Below are the code and all the weights of a small trained network. Each question names an input and a class and asks about switching units off, where a switched-off unit gives its printed mean instead of its output.

import numpy as np


def w(rows, s, z=0):
    codes = np.array(rows[::2]) - 128.0
    scale = np.full(codes.shape[1], s)
    scale[-1] = z or s
    return codes * scale


def norm(h):
    return h / np.sqrt((h * h).mean(-1, keepdims=True) + 1e-5)


def f(y):
    return y / 2 * (1 + np.tanh(0.7978845608 * (y + 0.044715 * y**3)))


def log_softmax(a):
    a = a - a.max(-1, keepdims=True)
    return a - np.log(np.exp(a).sum(-1, keepdims=True))


def net(x, mask):
    res = np.array(x, float).reshape(1, 4) / 4 @ E
    u = 0
    for l in range(2):
        y = f(norm(res) @ A[l][:, :-1].T + A[l][:, -1])
        res = res + np.where(mask[u : u + 9], y, B[l][:, -1]) @ B[l][:, :-1]
        u += 9
    return log_softmax(norm(res)[-1] @ U[:, :-1].T + U[:, -1])


A, B = {}, {}
E = w([
[85,152,50,216,211,122,138,164,6],'x0',
[240,97,64,121,154,161,96,102,134],'x1',
[191,253,176,155,155,160,124,201,158],'x2',
[196,61,222,206,143,40,146,109,102],'x3',
],0.0024)
A[0] = w([
[144,92,169,88,73,149,112,86,188,169],'0.n1',
[117,126,127,142,131,127,176,144,144,67],'0.n2',
[255,99,79,117,161,166,116,107,122,71],'0.n3',
[146,143,70,105,127,186,141,89,136,127],'0.n4',
[161,95,185,150,144,66,130,93,107,30],'0.n5',
[170,110,177,162,147,94,139,107,117,5],'0.n6',
[104,122,84,141,188,89,116,172,65,70],'0.n7',
[33,155,199,125,85,97,220,178,110,116],'0.n8',
[181,208,175,172,132,168,121,208,159,54],'0.n9',
],0.0044,0.002)
B[0] = w([
[133,180,129,180,146,160,168,98,79,233],'0.n1',
[147,95,113,118,142,150,110,111,148,110],'0.n2',
[8,142,206,148,187,90,30,129,139,185],'0.n3',
[95,143,159,155,113,92,109,185,109,158],'0.n4',
[128,144,121,119,79,179,128,209,123,172],'0.n5',
[92,135,112,124,87,154,119,202,117,138],'0.n6',
[157,164,155,152,110,184,167,69,131,183],'0.n7',
[160,122,126,134,214,125,1,100,145,250],'0.n8',
[163,121,75,19,143,31,193,119,60,215],'0.n9',
],0.0047,0.0024)
A[1] = w([
[151,120,180,50,69,128,121,93,217,11],'1.n1',
[214,45,189,209,149,38,167,161,124,121],'1.n2',
[104,189,127,190,123,187,126,149,29,236],'1.n3',
[46,188,20,23,132,212,103,137,158,84],'1.n4',
[77,4,81,126,103,111,135,63,122,62],'1.n5',
[52,55,109,155,103,116,118,81,135,75],'1.n6',
[164,121,209,49,70,118,135,86,242,63],'1.n7',
[104,90,81,154,173,165,158,132,127,2],'1.n8',
[77,9,94,108,87,131,142,57,89,46],'1.n9',
],0.0033,0.002)
B[1] = w([
[96,148,48,229,191,138,163,123,41,122],'1.n1',
[42,132,44,93,59,214,110,216,164,220],'1.n2',
[148,91,129,107,68,146,169,54,208,253],'1.n3',
[161,18,203,216,64,100,131,245,102,214],'1.n4',
[195,248,121,80,180,93,138,211,139,172],'1.n5',
[210,216,134,106,152,109,114,158,132,162],'1.n6',
[84,122,14,241,200,158,157,102,33,155],'1.n7',
[156,213,163,178,143,156,134,151,115,98],'1.n8',
[197,254,152,72,190,74,187,197,91,170],'1.n9',
],0.0038,0.0024)
U = w([
[187,193,103,33,158,54,195,174,84,203],'0',
[108,41,134,171,20,176,134,244,138,180],'1',
[124,136,80,222,140,192,214,2,94,107],'2',
[90,103,169,141,195,98,8,95,153,135],'3',
[154,62,165,44,75,115,144,44,215,8],'4',
],0.0072,0.0017)

Each question gives the input, the list of numbers given to net, and the class t.
The units are the neurons (one row each of A and B). Each row of codes is followed by its name. A weight is (code - 128) times the scale printed after its matrix; where a second scale follows, it is the last column's (A, B and U).
mask holds one flag per neuron, layer by layer. A switched-off neuron (its flag False) gives its mean, the last column of its row in B, instead of its output. The means were averaged over made-up inputs and are rounded, as every weight is.
A unit's drop is (log p(t) with every unit on - log p(t) with that unit switched off) / (log p(t) with every unit on - log p(t) with every unit switched off).
The circuit of an input: a set's keep is (log p(t) with only the set's units on - log p(t) with every unit switched off) / (log p(t) with every unit on - log p(t) with every unit switched off). Starting from the 12 units with the biggest drops (on a tie, the unit counted first), units are removed one at a time, each time the one whose removal leaves the highest keep (on an exact tie, the one counted first), for as long as the keep stays at least 0.8.
units of the circuit, in order: the units of the circuit, biggest drop first
unit that matters most: the unit with the biggest drop
top k neurons: the k neurons with the biggest drops, biggest first
top k neurons in layer l: the k neurons of layer l with the biggest drops, biggest first
input [1,-6,-5,7], class 1: unit that matters most	1.n2
input [-7,-1,-8,0], class 0: units of the circuit, in order	(1.n9; 1.n5)
input [6,2,-6,0], class 0: units of the circuit, in order	(1.n9; 1.n5)
input [1,-7,0,-6], class 3: top 4 neurons	(0.n8; 0.n5; 1.n2; 0.n6)
input [-8,-2,-3,8], class 1: top 3 neurons in layer 0	(0.n5; 0.n7; 0.n6)
input [-8,5,6,-6], class 2: top 2 neurons	(1.n7; 1.n1)
input [6,7,-7,5], class 0: top 2 neurons in layer 0	(0.n8; 0.n1)
input [2,-8,-8,6], class 0: top 2 neurons in layer 0	(0.n3; 0.n4)
input [-4,5,1,5], class 1: top 3 neurons	(0.n8; 1.n2; 0.n5)
input [-7,3,6,-6], class 2: top 3 neurons in layer 0	(0.n5; 0.n6; 0.n8)
input [7,-6,6,4], class 2: top 3 neurons	(0.n7; 1.n5; 1.n9)
input [2,-4,-4,3], class 0: top 4 neurons in layer 1	(1.n5; 1.n9; 1.n6; 1.n4)
input [-6,-4,-2,-5], class 2: top 2 neurons in layer 1	(1.n7; 1.n1)
input [-1,-7,-7,-7], class 0: top 3 neurons	(1.n9; 1.n5; 0.n3)
input [2,5,-2,-3], class 3: units of the circuit, in order	(0.n3)
input [-8,2,6,6], class 2: units of the circuit, in order	(1.n7; 1.n1)
input [3,5,-8,8], class 0: units of the circuit, in order	(1.n9; 1.n5)
input [5,-4,-1,-6], class 1: top 2 neurons	(1.n4; 0.n1)
input [-2,-3,2,-4], class 1: top 2 neurons	(1.n4; 0.n3)
input [-4,-6,4,4], class 3: units of the circuit, in order	(0.n8)
input [4,7,-5,5], class 3: top 3 neurons	(0.n3; 0.n9; 1.n4)
input [5,8,3,1], class 3: top 2 neurons	(0.n3; 0.n1)
input [-7,-2,-6,6], class 2: top 3 neurons in layer 0	(0.n9; 0.n1; 0.n4)
input [-7,0,0,-8], class 1: top 3 neurons	(1.n4; 0.n7; 0.n4)
input [-5,-5,-3,-6], class 1: top 3 neurons	(1.n4; 0.n3; 0.n7)
input [4,-4,-5,-2], class 0: top 3 neurons	(0.n1; 0.n3; 1.n9)
input [-4,5,-2,-8], class 1: units of the circuit, in order	(1.n4)
input [0,2,5,7], class 1: top 3 neurons	(1.n2; 1.n9; 1.n5)
input [-4,-7,3,5], class 3: top 2 neurons	(0.n8; 1.n4)
input [-2,-4,-7,-6], class 0: top 3 neurons	(1.n9; 1.n5; 0.n5)
